Below are the code and all the weights of a small trained network. Each question names an input and a class and asks about switching units off, where a switched-off unit gives its printed mean instead of its output.

import numpy as np


def w(rows, s, z=0):
    codes = np.array(rows[::2]) - 128.0
    scale = np.full(codes.shape[1], s)
    scale[-1] = z or s
    return codes * scale


def f(y):
    return y / 2 * (1 + np.tanh(0.7978845608 * (y + 0.044715 * y**3)))


def log_softmax(a):
    a = a - a.max(-1, keepdims=True)
    return a - np.log(np.exp(a).sum(-1, keepdims=True))


def net(x, mask):
    res = np.array(x, float).reshape(1, 5) / 4 @ E
    y = f(res @ A[0][:, :-1].T + A[0][:, -1])
    res = res + np.where(mask, y, B[0][:, -1]) @ B[0][:, :-1]
    return log_softmax(res[-1] @ U[:, :-1].T + U[:, -1])


A, B = {}, {}
E = w([
[246,124,132,187,218,144,106],'x0',
[123,140,123,131,131,128,123],'x1',
[155,69,112,104,120,92,19],'x2',
[129,73,6,182,101,155,141],'x3',
[119,142,123,134,131,130,121],'x4',
],0.015)
A[0] = w([
[131,143,125,202,176,218,235,174],'n0',
[173,161,209,141,254,132,95,195],'n1',
[108,107,157,80,81,58,6,214],'n2',
[178,61,39,198,153,134,80,137],'n3',
[59,100,31,150,24,139,160,176],'n4',
[80,180,191,84,104,121,206,253],'n5',
],0.0097,0.0059)
B[0] = w([
[139,141,86,182,100,107,233,216],'n0',
[184,104,146,161,193,83,141,205],'n1',
[108,117,126,77,129,72,10,218],'n2',
[183,178,125,115,86,250,98,223],'n3',
[58,61,120,85,148,194,156,251],'n4',
[128,206,248,202,82,179,81,227],'n5',
],0.011,0.019)
U = w([
[161,181,185,159,72,250,78,254],'0',
[162,134,178,182,205,49,201,130],'1',
[54,130,168,91,82,1,69,107],'2',
[195,79,117,119,242,70,78,68],'3',
[18,86,102,130,109,178,232,142],'4',
[174,145,4,164,98,154,223,59],'5',
[65,59,32,51,107,164,97,61],'6',
],0.0087,0.0023)

Each question gives the input, the list of numbers given to net, and the class t.
The units are the neurons (one row each of A and B). Each row of codes is followed by its name. A weight is (code - 128) times the scale printed after its matrix; where a second scale follows, it is the last column's (A, B and U).
mask holds one flag per neuron, in row order. A switched-off neuron (its flag False) gives its mean, the last column of its row in B, instead of its output. The means were averaged over made-up inputs and are rounded, as every weight is.
A unit's drop is (log p(t) with every unit on - log p(t) with that unit switched off) / (log p(t) with every unit on - log p(t) with every unit switched off).
The circuit of an input: a set's keep is (log p(t) with only the set's units on - log p(t) with every unit switched off) / (log p(t) with every unit on - log p(t) with every unit switched off). Starting from all 6 units, units are removed one at a time, each time the one whose removal leaves the highest keep (on an exact tie, the one counted first), for as long as the keep stays at least 0.8.
units of the circuit, in order: the units of the circuit, biggest drop first
k most important neurons: the k neurons with the biggest drops, biggest first
drop when u is switched off: that unit's drop, to one decimal
input [0,1,-5,8,-3], class 4: units of the circuit, in order -> n4
input [1,-6,5,-5,3], class 3: 2 most important neurons -> n1, n5
input [-8,7,2,-1,8], class 2: 2 most important neurons -> n3, n2
input [4,-5,2,-1,-3], class 3: 2 most important neurons -> n5, n1
input [-6,-2,2,0,-7], class 2: 2 most important neurons -> n3, n2
input [-1,-6,7,4,6], class 6: 2 most important neurons -> n5, n2
input [-1,2,3,7,4], class 6: 2 most important neurons -> n5, n4
input [-5,7,0,2,-2], class 4: 2 most important neurons -> n3, n4
input [0,-5,1,-7,5], class 2: 2 most important neurons -> n3, n2
input [6,-4,6,-1,2], class 3: 2 most important neurons -> n1, n5
input [4,-4,-1,6,-7], class 5: 2 most important neurons -> n5, n0
input [1,-3,-4,-4,-3], class 1: 2 most important neurons -> n3, n1
input [-7,6,2,0,-7], class 2: 3 most important neurons -> n3, n2, n5
input [4,3,-5,-7,-4], class 1: units of the circuit, in order -> n1
input [-3,8,-1,1,7], class 4: drop when n1 is switched off -> 0.0
input [-7,4,2,-8,8], class 2: drop when n3 is switched off -> 1.9
input [2,4,6,-7,-7], class 3: drop when n1 is switched off -> 0.4
